R: [ 23  16 -27  51 -18  -9  18  65 -62 -33 -11  50  28 108 -27 -45  16   0
  46 -97  42  89 -35  24 -31 -44 103  84 -59]
K: [ 24 -10  70  -9 -19  -9 -66 -41 105 -53  11 -52 -72  25   0  55  99  25
  43 -24 -74  40  50 -63  23  15  19 -10  85]
T: [-26 -45  16  60 -25  76  71  50 -26   2 -69 -34  15  51   2 -25  46  35
 -75   8   4  59 -42 -34 -40  19 -16  47 -17]
find: [-18  -9] -> R
find: [ 99  25  43 -24 -74] -> K
find: [-27 -45  16] -> R
tail: [-19  -9] -> [-66 -41 105 -53  11 -52 -72  25   0  55  99  25  43 -24 -74  40  50 -63
  23  15  19 -10  85]

M: [  0 -15  86 -46 -43  30  32  86]
W: [-56  38  28 -40 -60  30  31  61]
B: [  0 -15  28 -41 -60   1  32  86]
tail: [ 28 -40 -60  30] -> [31 61]
tail: [30 32] -> [86]
find: [ 86 -46 -43  30] -> M

X: [-90  38 -63  57]
A: [-90 -34  37 -47]
D: [-90  37 -34  79]
P: [35 47 83 72]
L: [-19  -6  35 -64]
find: [-90  38] -> X
tail: [-90  37 -34] -> [79]
tail: [-90  37] -> [-34  79]
find: [-90  37 -34] -> D
find: [-90 -34  37] -> A

C: [-42 -20 108  23 -73]
Z: [-19 -20 109 -56 -33]
G: [ 76 -21 108  23 -73]
find: [109 -56] -> Z
find: [-21 108] -> G
find: [-19 -20] -> Z
tail: [ 76 -21 108  23] -> [-73]
tail: [-20 108] -> [ 23 -73]
find: [-20 108  23] -> C

F: [ 38  -5   5  13   0  87  -4  10  58   0   7  37 -39   8   4 -15   7  -2
 -25 -37 -14 -14  20 -23  -4  66 -16  42  27  35 -44 -77   4 -17 -19   9
  -7 -66 -26 -31  23  17 -37  -6  28  25  -5]
N: [  8  -6  -9   6  -9   4  -9   2  -1  -5  -1  24  -8   3   9  15   6   4
 -11  -9  -3   3  13   2 -16  16  -4   1  -1   9  -1 -13  -3 -10  -5   3
 -16  -6  -7  -2  10  -8  -4  -3   7   0  -5]
U: [-55  12 -34 -11   7 -73  56   1 -58  11  -3 -36  71  -4  13  -1 -12   0
  63  12  28  -3 -41  27  25 -23  31 -34 -49 -36  38  78   2   9   1  10
  55  43  14  40 -15 -22  58 -33 -68 -11  16]
S: [  8  -6  -9   6  -9   4  -9   2  -1  -5  -1  24  -8   3   9  15   6   4
 -11  -9  -3   3  13   2 -16  16  -4   1  -1   9  -1  39  -5   4   2  -6
  12  28  11  11 -18 -12  26  -9 -21  -7   3]
Y: [  4 -11  -9  -5   3  13   2 -16  16   2  -3 -47  22  -2  -6 -17  -8 -20
  11   0  -4   5 -19  -1  22   4  -4  -4   8   5   8 -12   7 -11  -5  20
  38  -5   9  18 -20   3   1  -5 -14   6  -4]
H: [  8  -6  -9   6  -9 -24  -9   2  -1  -5  -1  24  22  -2  -5 -17  -8   4
 -11  -9  -3   3  13   2 -16  16  -4   1  -1   9  -1  29  -3 -10  -5   3
 -16  -6  -7  -2  -8  -8  -4  -3   7   0  -5]
find: [  2  -3 -47  22  -2  -6 -17  -8 -20  11] -> Y
tail: [ 22  -2  -6 -17  -8] -> [-20  11   0  -4   5 -19  -1  22   4  -4  -4   8   5   8 -12   7 -11  -5
  20  38  -5   9  18 -20   3   1  -5 -14   6  -4]
find: [  8  -6  -9   6  -9   4  -9   2  -1  -5  -1  24  -8   3   9  15   6   4
 -11  -9  -3   3  13   2 -16  16  -4   1  -1   9  -1 -13  -3 -10  -5   3
 -16  -6  -7  -2  10  -8  -4  -3   7   0  -5] -> N
tail: [-2 10 -8 -4 -3] -> [ 7  0 -5]

kabu: [ 24  -6  13  20   9  49 -28  10  60  53  -8 -32  22  71  36]
sul: [ 49  -5  13  20  39  48 -33  -5  28  41  19 -50  -3  84   7]
Lut: [-17  76  20  20  39  48 -33  -5  28  41  -4  61  42  22 -72]
rafo: [ 24  82 -17  61   9  49 -27  10  60  31  14 -64 -26  54  -1]
malam: [ 24  82 -17  61   9  49 -27  10  61  53  -8 -32  22  71  36]
tail: [-17  76  20  20] -> [ 39  48 -33  -5  28  41  -4  61  42  22 -72]
tail: [60 53] -> [ -8 -32  22  71  36]
find: [ 49 -28  10] -> kabu
tail: [-5 13 20] -> [ 39  48 -33  -5  28  41  19 -50  -3  84   7]
tail: [24 -6 13] -> [ 20   9  49 -28  10  60  53  -8 -32  22  71  36]

sunum: [ -5 -11 -30 -18  -7 -15 -23 -24 -12 -20  17 -19  -2  32  22   5 -12 -23
  15]
voz: [  5  -3 -13  11   0   7  -5   3 -17  -6   0 -20  10 -21 -10 -10  14  -8
  13]
zaf: [-16 -21 -53 -26  -9 -35 -21 -39  -1 -25  29 -26   7  35  25  -4   3 -37
   9]
fufi: [ 18   7  23   8  -6  20   8  13   3  13 -20   5  14  -3  -6  10  -9  20
   8]
tedes: [ 10 -10   6   7   6  -9   1   1  -3  -4 -12  -3  -7  10   5   1  13 -18
  10]
kuret: [-69  -4 -27 -12  -4 -84   5 -93 -31  -2   0 -51 -50   9  21  -3 -18 -67
   1]
Zofiz: [ 1 -1  1  0 -2  1  0  0 -2 -3 -1  0 -2 -1  1 -1 -1 -1  2]
nezi: [-1  2  0 -2  2  4 -1 -2  0  3  1  2 -2 -2 -1  1  1 -2  4]
Fus: [ 21 -27  12  16  10 -14   5   2 -10 -15 -24  -8 -25  16  15   0  24 -37
  26]
Solog: [ 10  -9   6   8  10 -15  -1   1   0   0 -14  -5  -2  13   1   4  17 -19
   9]
budin: [-14  20  -8 -10  -1   1   1   0  11  17  12   4  26  -4 -15   5  -8  22
 -19]
find: [-10  -1   1   1   0  11  17  12   4  26  -4] -> budin
find: [15  0] -> Fus
find: [ 1 -1 -1] -> Zofiz
tail: [  5 -93] -> [-31  -2   0 -51 -50   9  21  -3 -18 -67   1]

E: [34 72 49  2 35 -9]
Q: [37 35 49  2 35 -8]
J: [ 26  39   0   2  24 -82]
find: [34 72 49  2 35 -9] -> E
find: [35 49] -> Q
tail: [ 0  2 24] -> [-82]
tail: [72 49] -> [ 2 35 -9]
tail: [72 49  2 35] -> [-9]

radan: [-100  -55  -47  -46]
Sunu: [  1   3 -20  55]
rakif: [-101  -55  -47  -46]
kavi: [-100  -55  -47  -47]
find: [  3 -20] -> Sunu
find: [-100  -55  -47  -46] -> radan
find: [-101  -55  -47  -46] -> rakif
tail: [-101  -55  -47] -> [-46]

kuref: [ -1  -1  12  90  40 -33   1   0   1   1]
fom: [-1  1 18 95 33 26  1 -1 -1  0]
Peda: [  4   1   0  -1  -1 -28   0   3  63  75]
pasu: [ 87  45   3   1   0 -31   1  -1   0  11]
miva: [68  4 -2  0  0 10  1  1  6 70]
bopiz: [67 72  5  0  0 11  2  1  1  3]
godo: [-2  0  2 46 88 18 10  0  1  0]
Zotib: [  1   0   0  -2   2 -46  -1  56  80   8]
find: [ -1  -1  12  90  40 -33   1   0   1   1] -> kuref
find: [  0   0  -2   2 -46  -1  56  80] -> Zotib

gabip: [ 50  57   4 -79  44]
niro: [ 50  56   4 -79  44]
Meze: [-84 -40   5  -6 -42]
dob: [69 79  4 -6  2]
tail: [50 57] -> [  4 -79  44]
tail: [ 4 -6] -> [2]
tail: [-40   5] -> [ -6 -42]
tail: [-84 -40] -> [  5  -6 -42]
find: [69 79  4] -> dob
find: [50 57] -> gabip

vos: [ -1   8  -6   0 -19   0   2  12   0   6   4 -31  21  13 -15  -8  -9  -2
 -27 -11  10 -23   3  11   2   5 -10  29  14  13 -15  -6   3  -1 -17  12
   5 -20   3  13 -15 -17 -19]
mili: [-10   1   0  -1 -13   2 -36 -20   2   6   8  14  -7  -8   3 -18  20  -9
  -1   7  -6  -7   9  11   8  17  -4 -14  12  -4   6 -18   1   6  -4  -8
   1 -13  -9  -1   6   2 -15]
kuvi: [ 21   9  24  21   6 -11 -41 -19   3   6   9  50 -33   1  12  -3  -3 -25
  19   7  -5  10  -6 -14  -5  28 -14  19   2  -1  22 -11  -2  -4  12   7
 -16   0 -11  -8  -5 -21  -1]
maveb: [-21 -14  -7  -7   3   8  19  18  -6  -6   1 -22   6 -11   9   1   4  24
   3  16   2   1   1   2  16  -3  22 -16   3  -4  -9  -3  11  11  -6 -24
  13  -9  -6  -2  19  26  -9]
Sos: [ 21  11  22  15   4 -10 -65 -47  12   8   7  75 -42  -5  12 -11  16 -38
  24   5 -14  13   2 -28 -11  26 -19 -10  -3 -10  33 -14 -12  -5   5   2
 -33   9  -9  -1   0  -9  -2]
gemuv: [-21 -14  -7  -7   3   8  19  18  -6  -6   1 -22   6 -11   9   1   4  24
   3  16   2   1   1   2  16  -3  22 -16   3  -4  -9  -3  11   8  13 -17
  28  -7  -6 -15  15  14   5]
Vak: [ 12  -7  23  25   3   9  22  30 -17  -6   3  10 -24  -1  21  22 -29  15
  28  17   3  25 -21  10   8  17  10  36  -2   3   8   5  16   0  39   3
  17   1 -12 -31   2 -18  17]
vik: [-21  -1 -15 -13 -22   8 -11  -3   5   4   5 -25  18  -3  -8 -19  18   4
 -22   1   2 -22  13  -3  11   3   2 -13  15   1 -13 -14   3   7 -16  -9
  13 -20  -2   8   3   7 -20]
Mino: [ 12  -7  23  25  22  -8  22  30 -17  -6   3  10 -24  -1  21  22 -29  15
  28  17   3  25 -21  10   8  17  10  36  -2   3   8   5  16   0  39   3
  17   1  -8  -3  -4 -16   7]
tail: [ 33 -14 -12  -5   5] -> [  2 -33   9  -9  -1   0  -9  -2]
find: [-21  -1 -15 -13 -22   8 -11  -3   5   4   5 -25  18  -3  -8 -19  18   4
 -22   1   2 -22  13  -3  11   3   2 -13  15   1 -13 -14   3   7 -16  -9
  13 -20  -2   8   3   7 -20] -> vik
tail: [25  3  9] -> [ 22  30 -17  -6   3  10 -24  -1  21  22 -29  15  28  17   3  25 -21  10
   8  17  10  36  -2   3   8   5  16   0  39   3  17   1 -12 -31   2 -18
  17]
find: [ 75 -42] -> Sos
find: [ 12  -7  23  25  22  -8  22  30 -17  -6   3  10 -24  -1  21  22 -29  15
  28  17   3  25 -21  10   8  17  10  36  -2   3   8   5  16   0  39   3
  17   1  -8  -3  -4 -16   7] -> Mino
tail: [3 6] -> [  9  50 -33   1  12  -3  -3 -25  19   7  -5  10  -6 -14  -5  28 -14  19
   2  -1  22 -11  -2  -4  12   7 -16   0 -11  -8  -5 -21  -1]
find: [ -9  -3  11   8  13 -17  28  -7] -> gemuv

Fuv: [-23 -78  24 -52]
Kar: [-63  48  97  24]
Givo: [  1 -53  24 -52]
vema: [ 10 -78  24 -52]
fek: [-22 -65   9  24]
lesik: [-22 -78  24 -52]
tail: [-23 -78] -> [ 24 -52]
tail: [-65   9] -> [24]
find: [-22 -78  24 -52] -> lesik
tail: [-22 -65   9] -> [24]
tail: [-22 -78] -> [ 24 -52]

Bodom: [ 70  42  33 -86]
ruzoz: [ 58  81  46 -84]
nifaf: [ 51  63  37 -71]
ziloz: [ 59  63  12 -84]
Vima: [52 63 11 -9]
porif: [63 35 58 69]
find: [58 81 46] -> ruzoz
tail: [81 46] -> [-84]
find: [63 37] -> nifaf
tail: [51 63] -> [ 37 -71]
tail: [63 11] -> [-9]

tef: [ 53 -22 -38  35 -16   7 -25   9  24]
Zupe: [ 46 -22  25  69  42  15 -50  15   9]
Ket: [ 56 -28  18  72  64   2 -16 -16  23]
nar: [-17  11  49 -28  13  -7 -21   3 -34]
Zik: [ 77 -29  31  11  22 -20 -55  29   4]
sote: [ 32 -17  29  76  51  25 -22   9  12]
gunen: [ 78 -12  17  22  30   9 -12 -22  24]
bil: [ 64 -26 -44  29   9  -8 -25   9  22]
Bevi: [ 56 -28  18  12  22 -20 -16  -2  29]
zut: [ 98 -21  -9 -14  13  -7 -22   3 -34]
ran: [ -3  27  54 -21 -14  19  -3 -21 -23]
Kot: [-38  35 -17   7   8  -8  24  -3   9]
find: [-12 -22  24] -> gunen
tail: [ 9 -8] -> [-25   9  22]
tail: [-22 -38  35] -> [-16   7 -25   9  24]
tail: [ 11  22 -20] -> [-55  29   4]
find: [-38  35 -16   7 -25   9  24] -> tef
tail: [-29  31] -> [ 11  22 -20 -55  29   4]

tasu: [  9  -6  34   8 -50 -11  77 -25]
mati: [-18  -3  86  74 -33  92 -60 -66]
kos: [ -3  34   8 -50 -50 -11  77 -56]
rof: [  9  -6  34   8 -50 -11  77 -55]
mesuz: [-18  -3  85  74 -33 -71  14  13]
tail: [ 86  74 -33  92 -60] -> [-66]
tail: [-18  -3  86  74 -33] -> [ 92 -60 -66]
tail: [86 74] -> [-33  92 -60 -66]
find: [  9  -6  34   8 -50 -11  77 -55] -> rof
find: [  9  -6  34   8 -50 -11  77 -25] -> tasu
find: [-18  -3  85  74 -33 -71] -> mesuz

nol: [ 27  16  15 -13 -14  11 -15  37  33  37 -13  15  -9 -20   4   2 -62  -3
 -24  12 -60   9 -21   0   7   7  -7 -12 -10  -2  10 -17 -22  25  24  46
  34  -1 -44  -3 -26 -51   0  10 -49  -8  21  12  36 -42 -19  32   2  26
 -11   4 -16  54  19 -10  -5]
Bodo: [ 13  34  -2 -16 -14  11 -15  37  33  37 -13  15  -9 -20   4   2 -62  -3
 -24  12 -60   9 -21   0   7   7  -7 -12 -10  -2  10 -17 -22  25  23  46
  34  -1 -44  -3 -26 -51   0  10 -49  -8  21  12  36 -42 -19  32   2  26
 -11 -11   0 -35  19 -11 -34]
Dufet: [  0  -2  34 -16   0  16 -12  18  -3  17  27  12 -39  29   0   7   5 -34
 -65  53 -61   9   2  17   5  10  20   5  -4  -3  19  -6 -57 -44  -5  -1
  27  15  15 -13  12 -53 -24   3   0  -6  31  15  23  43  14 -17 -12  -5
   3   7  10 -30  33  -5  -6]
find: [ 27  15  15 -13] -> Dufet
tail: [23 46] -> [ 34  -1 -44  -3 -26 -51   0  10 -49  -8  21  12  36 -42 -19  32   2  26
 -11 -11   0 -35  19 -11 -34]
tail: [ 19 -10] -> [-5]
tail: [-4 -3] -> [ 19  -6 -57 -44  -5  -1  27  15  15 -13  12 -53 -24   3   0  -6  31  15
  23  43  14 -17 -12  -5   3   7  10 -30  33  -5  -6]
find: [ 34  -2 -16] -> Bodo

kizi: [-16  32  29  16  -7  21 -31  28   1 -40   6 -13 -35  45  -5 -26  21  16
  -5  23 -16]
peguk: [  4  34  78  -7  -5 -14 -39 -40  12  -5 -23  18 -13 -20 -28  42 -11 -21
  -4  -7   4]
felan: [ 19  42  44  39 -28  46 -67 -35  63 -50  10 -11 -26  18 -11 -54  18   3
  -4 -39  34]
nedo: [ 35  22  20 -30  47  14  -3 -15  -6 -32 -17  70   8  17 -28  -2   5  21
   5 -54  52]
zabe: [ -1  34  42   4 -36  21 -27  10  -7  31  13 -11 -29   4  -3 -12  25  30
   5   8  -9]
lop: [ 19  42  44  39 -28  46 -67 -35  63 -50  10 -11 -26  18 -11 -47  18   3
  -4 -39  34]
vovu: [  23   57   71   47  -59   69 -105  -48   92  -84   19  -10  -37   33
  -15  -55   27    0    1  -48   61]
mada: [ -7  21  50  -6  14 -21 -30 -45  19 -19 -22  19 -10 -10 -26  34 -17 -34
 -13  -7   6]
Belet: [ 12 -24 -17  50 -20  14  -2  29  13 -15 -43 -48  -8  -1  29  -7  13 -29
  14 -33  43]
lalit: [-15  38  12 -24 -23  11  26  19  44  -8  24 -19  27  -8  22 -22  26  -6
 -55   0 -16]
nopa: [-20  47  14 -22 -28  16 -39 -40  40  -8  28 -26  26  -1  22 -32  37  -1
 -43  -2 -27]
lodem: [ 35 -51 -32  58 -45  29 -11  10  29 -41   6 -36   1  -5  20 -23 -30  -3
   8  18  31]
find: [  4  34  78  -7  -5 -14 -39 -40  12  -5 -23  18 -13 -20 -28  42 -11 -21
  -4  -7   4] -> peguk
tail: [-10 -26  34 -17 -34] -> [-13  -7   6]
tail: [-41   6] -> [-36   1  -5  20 -23 -30  -3   8  18  31]

